How the points are linked:
x265 fi x74
x265 ge x997
x265 ro x212
x265 fu x784
x997 fi x64
x997 ge x325
x997 ro x263
x997 fu x730
x887 fi x344
x887 ge x751
x887 ro x965
x887 fu x224
x821 fi x732
x821 ge x347
x821 ro x199
x821 fu x696
x748 fi x612
x748 ge x155
x748 ro x784
x748 fu x912
x784 fi x796
x784 ge x730
x784 ro x64
x784 fu x622
x519 fi x85
x519 ge x696
x519 ro x732
x519 fu x288
x83 fi x784
x83 ge x566
x83 ro x997
x83 fu x155
x288 fi x921
x288 ge x508
x288 ro x638
x288 fu x829
x912 fi x836
x912 ge x212
x912 ro x622
x912 fu x74
x833 fi x512
x833 ge x157
x833 ro x314
x833 fu x3
x638 fi x20
x638 ge x519
x638 ro x938
x638 fu x436
x732 fi x340
x732 ge x683
x732 ro x366
x732 fu x638
x68 fi x517
x68 ge x74
x68 ro x836
x68 fu x208
x512 fi x155
x512 ge x120
x512 ro x566
x512 fu x112
x361 fi x983
x361 ge x829
x361 ro x921
x361 fu x975
x730 fi x608
x730 ge x83
x730 ro x265
x730 fu x748
x85 fi x444
x85 ge x638
x85 ro x340
x85 fu x921
x568 fi x594
x568 ge x224
x568 ro x344
x568 fu x833
x898 fi x748
x898 ge x512
x898 ro x83
x898 fu x263
x829 fi x817
x829 ge x366
x829 ro x436
x829 fu x340
x199 fi x366
x199 ge x208
x199 ro x517
x199 fu x683
x325 fi x265
x325 ge x387
x325 ro x112
x325 fu x83
x157 fi x120
x157 ge x98
x157 ro x568
x157 fu x30
x340 fi x751
x340 ge x938
x340 ro x361
x340 fu x20
x64 fi x68
x64 ge x265
x64 ro x912
x64 fu x608
x938 fi x975
x938 ge x732
x938 ro x829
x938 fu x85
x155 fi x622
x155 ge x898
x155 ro x730
x155 fu x212
x347 fi x683
x347 ge x612
x347 ro x208
x347 fu x150
x608 fi x208
x608 ge x784
x608 ro x74
x608 fu x612
x536 fi x568
x536 ge x444
x536 ro x887
x536 fu x98
x508 fi x436
x508 ge x517
x508 ro x519
x508 fu x366
x150 fi x519
x150 ge x836
x150 ro x821
x150 fu x517
x203 fi x98
x203 ge x921
x203 ro x444
x203 fu x983
x366 fi x361
x366 ge x726
x366 ro x288
x366 fu x938
x664 fi x508
x664 ge x68
x664 ro x150
x664 fu x199
x30 fi x55
x30 ge x367
x30 ro x833
x30 fu x156
x696 fi x638
x696 ge x150
x696 ro x683
x696 fu x508
x921 fi x677
x921 ge x436
x921 ro x20
x921 fu x817
x98 fi x833
x98 ge x677
x98 ro x224
x98 fu x367
x796 fi x199
x796 ge x608
x796 ro x68
x796 fu x347
x112 fi x212
x112 ge x55
x112 ro x898
x112 fu x997
x387 fi x997
x387 ge x156
x387 ro x55
x387 fu x566
x817 fi x965
x817 ge x361
x817 ro x203
x817 fu x751
x726 fi x829
x726 ge x199
x726 ro x508
x726 fu x732
x367 fi x3
x367 ge x965
x367 ro x157
x367 fu x344
x975 fi x887
x975 ge x340
x975 ro x817
x975 fu x444
x594 fi x83
x594 ge x314
x594 ro x387
x594 fu x512
x74 fi x664
x74 ge x64
x74 ro x410
x74 fu x796
x212 fi x410
x212 ge x263
x212 ro x748
x212 fu x64
x622 fi x347
x622 ge x748
x622 ro x608
x622 fu x410
x612 fi x821
x612 ge x622
x612 ro x796
x612 fu x836
x224 fi x314
x224 ge x536
x224 ro x457
x224 fu x157
x55 fi x263
x55 ge x3
x55 ro x512
x55 fu x325
x436 fi x203
x436 ge x288
x436 ro x85
x436 fu x361
x314 fi x566
x314 ge x568
x314 ro x156
x314 fu x120
x965 fi x30
x965 ge x983
x965 ro x98
x965 fu x457
x983 fi x367
x983 ge x817
x983 ro x677
x983 fu x887
x517 fi x288
x517 ge x664
x517 ro x696
x517 fu x726
x566 fi x730
x566 ge x594
x566 ro x325
x566 fu x898
x263 fi x912
x263 ge x112
x263 ro x155
x263 fu x265
x156 fi x325
x156 ge x344
x156 ro x3
x156 fu x594
x3 fi x112
x3 ge x30
x3 ro x120
x3 fu x387
x836 fi x696
x836 ge x410
x836 ro x347
x836 fu x664
x751 fi x457
x751 ge x975
x751 ro x983
x751 fu x536
x208 fi x726
x208 ge x796
x208 ro x664
x208 fu x821
x444 fi x224
x444 ge x20
x444 ro x751
x444 fu x677
x457 fi x156
x457 ge x887
x457 ro x367
x457 fu x568
x344 fi x387
x344 ge x457
x344 ro x30
x344 fu x314
x410 fi x150
x410 ge x912
x410 ro x612
x410 fu x68
x683 fi x938
x683 ge x821
x683 ro x726
x683 fu x519
x20 fi x536
x20 ge x85
x20 ro x975
x20 fu x203
x120 fi x898
x120 ge x833
x120 ro x594
x120 fu x55
x677 fi x157
x677 ge x203
x677 ro x536
x677 fu x965

The rows follow the links: the fewer symbols apart two points are, the more alike their rows tend to be.

Each row is also shifted at random along 7 hidden directions that mean nothing.

Row, then point:
-89,23,-108,70,-23,-71,43,-49,-12,4,-60,32,-31,38,18,-17,63,-73,-118,50,25,-91,-45,13,64,-63,-54,143,17,54,91,73,-43,-46,-118,8,97,-83,-118,-105,90: x340
187,-17,-49,-52,5,90,-121,-79,-37,16,144,21,46,-25,18,-54,57,-5,-66,-77,17,-5,-101,74,9,-159,-146,70,51,-106,-9,47,7,-126,-85,6,-17,-10,-126,21,94: x74
87,101,-9,-10,27,28,2,44,55,45,-24,73,-76,-1,132,-6,-37,-8,22,21,-48,76,-93,-35,27,-123,-14,-33,54,60,-80,84,-4,-8,-45,44,-11,-50,-38,-91,6: x536
60,-18,3,44,86,44,-64,32,-37,9,-76,-5,-101,-1,9,139,26,80,-45,88,-23,-37,-57,-5,53,-111,11,-24,137,-23,71,1,-25,25,-43,7,45,85,-90,-72,8: x366
-10,7,-85,3,-7,36,32,-23,8,33,-3,-13,64,36,-20,-12,60,-53,-58,66,84,-20,71,-88,16,-57,12,15,32,69,36,-42,-36,11,96,106,-57,-15,15,147,91: x833
114,43,-88,-8,47,19,-74,-68,117,53,-97,-69,143,-108,35,102,-21,-79,-60,71,-11,-98,92,48,52,-148,56,115,49,-80,-67,-151,-53,132,-48,37,-83,26,-28,55,34: x265
-138,139,41,-30,114,-12,41,6,80,18,-92,54,-89,-82,51,145,68,-32,71,-46,-24,35,-18,-81,110,-215,22,-14,68,58,-114,-80,-44,39,16,44,-26,-74,-2,80,55: x887
116,-42,55,-28,27,35,-92,-14,-11,-9,47,-40,12,-52,-19,63,-16,92,15,-54,-39,-26,-6,27,5,-70,-27,-67,-11,-118,25,-71,38,33,34,-53,-51,59,-7,76,-23: x410
76,-37,-43,-15,18,27,-161,-56,2,7,38,-22,51,-46,120,13,-61,109,-69,-8,-96,-44,-93,60,48,-161,-81,-21,140,-128,-38,-5,12,44,-27,-43,-38,83,-92,-7,-37: x612
150,-20,29,54,62,-94,70,-1,-137,-20,-72,-12,-86,33,-106,96,140,51,-59,13,4,-40,22,-27,16,66,7,32,198,16,-15,-51,-65,-20,40,-87,114,-21,52,-52,-23: x436
108,-31,-122,19,-61,-27,12,18,-39,80,-63,-38,17,123,32,-24,-18,29,-181,182,-24,-16,59,-88,-19,-5,52,-46,88,33,119,42,-25,60,77,31,-33,7,15,-128,-26: x157
39,-55,-23,63,-64,-50,20,28,-105,-7,-9,20,-88,131,8,-56,-1,71,-96,60,-22,-10,-42,-9,-15,61,-31,-38,17,8,179,127,19,-31,-16,-70,89,8,-42,-182,-29: x829
-61,-48,-9,79,24,5,-48,8,97,-53,-93,-39,16,-62,38,97,-119,22,66,75,-43,-102,23,59,55,26,65,19,-22,-12,37,-50,27,132,-72,23,43,139,-69,17,-57: x517
305,-28,-14,47,-59,-3,126,-37,-60,-40,94,74,-61,96,-10,-121,113,-23,8,-77,95,-11,-69,-72,34,23,-113,25,-26,146,71,90,20,-149,57,40,85,-79,-35,155,109: x975
-37,-9,42,76,158,57,3,99,-25,-11,-152,-48,-86,6,-102,263,71,93,13,206,42,-60,74,-117,40,-60,154,-94,214,85,64,-151,-64,132,146,98,-1,171,17,129,-3: x444
-125,113,-68,-3,-29,-52,29,32,87,71,-158,7,-31,13,118,40,-91,-70,-82,101,-75,20,35,-40,39,-104,96,7,-65,28,44,29,-13,125,-61,0,-45,-87,-3,-199,-21: x457
-2,112,121,-65,37,-56,122,13,42,-10,-22,63,-118,-38,16,38,66,-28,110,-144,-10,75,14,-98,49,-68,14,-62,-83,70,-82,-35,10,-9,88,-30,2,-141,102,79,15: x965
9,-12,47,-35,1,-93,41,-86,46,-25,-24,-67,98,-88,12,30,-10,32,63,-108,-46,-34,114,-45,42,-10,18,-52,-3,-57,-111,-172,21,116,176,-40,-78,-9,148,259,-47: x263
-23,-61,-28,63,-34,-17,2,-35,22,-58,5,-2,34,-22,-27,-20,-13,-35,22,-23,27,-88,-4,74,28,54,-32,83,-87,1,74,2,22,-1,-91,-14,74,31,-75,30,25: x199
-43,-45,112,26,71,25,8,87,-91,-58,-20,-2,-118,5,-112,102,40,104,91,-18,18,11,-13,0,-18,82,34,-85,29,11,56,-13,12,-15,42,-33,76,90,17,13,-38: x732
-295,16,-50,8,-62,-72,54,17,-16,40,-27,31,-16,98,82,-102,-58,-2,-79,73,-42,59,-19,-34,-51,81,16,-21,38,52,-28,102,-9,-11,7,-16,0,-41,45,-168,-62: x367
130,7,14,21,18,58,14,75,-35,16,-15,35,-93,71,-4,7,-10,30,18,94,40,50,-37,-68,-25,16,44,-85,21,101,63,76,7,-22,37,65,17,64,-10,-24,12: x751
-30,28,11,50,66,-16,88,9,7,-44,-10,61,-61,1,32,9,46,3,95,-7,36,15,-62,-35,46,17,-21,15,131,149,-132,11,-22,-43,26,52,73,-8,-2,110,9: x817
-24,14,16,-50,19,100,-25,5,-10,34,98,13,16,12,-28,-36,28,6,13,-19,66,69,-1,-60,-36,-43,-7,-70,-26,16,14,1,17,-59,97,92,-89,22,17,137,65: x594
-46,9,-30,95,35,-49,75,-9,22,-38,-102,-1,-47,11,-2,85,55,1,13,61,25,-74,19,-76,78,-30,22,19,93,106,6,-58,-36,53,34,38,76,31,-11,93,20: x20
-56,-25,-37,-40,-36,-31,-6,-86,-37,17,61,-37,105,3,-33,-55,62,-39,-82,-57,11,-25,48,1,-8,-21,-51,60,25,-76,-25,-47,-14,-35,62,-36,-47,-58,43,74,32: x997

From each start, follow one symbol. Which point do you reach?
Answers are names.
---
-6,-54,75,-26,27,54,-27,18,15,-40,17,-73,60,-67,-93,64,-11,36,108,-25,35,-17,96,17,-34,95,78,-47,-43,-52,-39,-135,28,62,95,10,-42,103,102,168,-49
fi -> x796
---
-80,36,-70,13,45,86,-38,24,46,65,-46,-25,59,7,11,73,2,-28,-49,144,54,-13,53,-58,-3,-86,82,-6,94,34,-9,-54,-47,58,44,127,-93,74,-25,74,58
fu -> x594
---
-139,53,-35,-22,51,25,41,-15,49,34,-25,-2,50,-23,12,32,38,-41,10,49,48,14,32,-56,-6,-44,47,22,128,69,-147,-84,-50,16,72,88,-48,3,41,138,33
fu -> x120
---
-173,30,-24,-79,-33,13,-32,3,-25,70,21,-31,42,7,-53,-25,2,-53,-73,-19,0,37,58,28,-53,11,16,42,-84,-94,32,-7,-12,-17,-25,-39,-73,-85,51,-123,9
fu -> x997
---
124,-28,-56,68,-7,-67,37,23,-66,2,-136,-31,-66,70,-71,82,57,-1,-123,119,-3,-66,43,-19,24,15,51,46,40,6,173,-6,-49,47,-33,-44,69,-12,-38,-154,2
ge -> x638
---
-248,11,69,-58,69,89,-31,64,-34,28,-3,-60,-12,-14,-159,127,75,11,23,27,67,30,110,-51,-54,-24,102,-68,-25,-40,62,-118,-17,33,117,46,-89,35,85,93,41
ro -> x512
---
-160,-79,-47,59,-71,-50,-18,-72,-1,-55,68,6,51,16,64,-105,-35,5,-27,-37,-20,-79,-67,75,32,52,-107,76,-23,-21,18,58,32,-28,-72,-39,83,19,-84,15,-12
fu -> x517
---
149,-22,-24,32,-41,-73,0,-24,85,-38,-48,0,64,-61,81,-38,-117,-48,37,-28,-62,-41,-21,99,14,85,-11,90,-49,-23,-72,22,11,36,-142,-44,50,-6,-32,-88,-58
ge -> x347
---
-35,43,-79,-5,4,-17,55,-44,10,36,-13,15,63,15,-7,-29,86,-97,-59,20,55,-1,36,-50,1,-21,-5,86,84,61,-75,-22,-64,-42,40,56,-23,-79,23,57,70
fu -> x156
---
71,59,3,-18,43,-38,25,32,-51,54,-50,27,-80,60,41,20,43,37,-58,43,-42,77,-37,-77,-4,-40,9,-58,163,43,-62,36,-29,-8,58,-12,-8,-39,39,-90,-24
fi -> x833
---
123,-85,10,52,-15,-90,-18,-3,29,-53,-82,-79,42,-26,26,39,-93,69,14,26,-91,-84,59,39,27,70,49,-36,-3,-64,21,-68,27,141,26,-74,17,76,33,0,-129
ge -> x68
---
88,15,-40,-38,-8,77,-46,-46,59,27,5,-51,111,-68,-99,33,51,-139,-13,-19,76,-63,89,65,-15,-47,16,135,-152,-77,52,-90,-21,1,-90,41,-50,-20,-43,61,128
fu -> x912
---
40,-3,98,19,8,-49,37,1,-42,-70,32,36,-127,5,-18,23,42,86,99,-113,-18,25,-61,-28,49,0,-64,-83,-50,26,39,29,36,-34,50,-62,68,-20,7,64,-6
ro -> x638
---
-67,32,16,23,-18,-20,46,-39,-9,-34,14,57,-106,4,-42,9,109,-51,-21,-98,43,-31,-50,4,78,-125,-94,80,-143,16,144,55,5,-87,-94,-32,94,-110,-113,-26,131
fu -> x436
---
116,109,52,0,88,30,30,65,45,25,-79,40,-92,-40,23,88,10,-18,74,29,-14,62,-22,-37,20,-73,63,-32,32,79,-72,-13,-23,31,-13,56,-5,-25,19,-25,7
ge -> x817
---
4,-43,-10,-36,-81,108,-56,71,9,30,107,6,32,84,101,-134,-159,76,24,77,-14,95,-15,-63,-89,64,30,-183,-84,37,58,108,84,15,107,96,-110,99,29,37,-68
fi -> x898
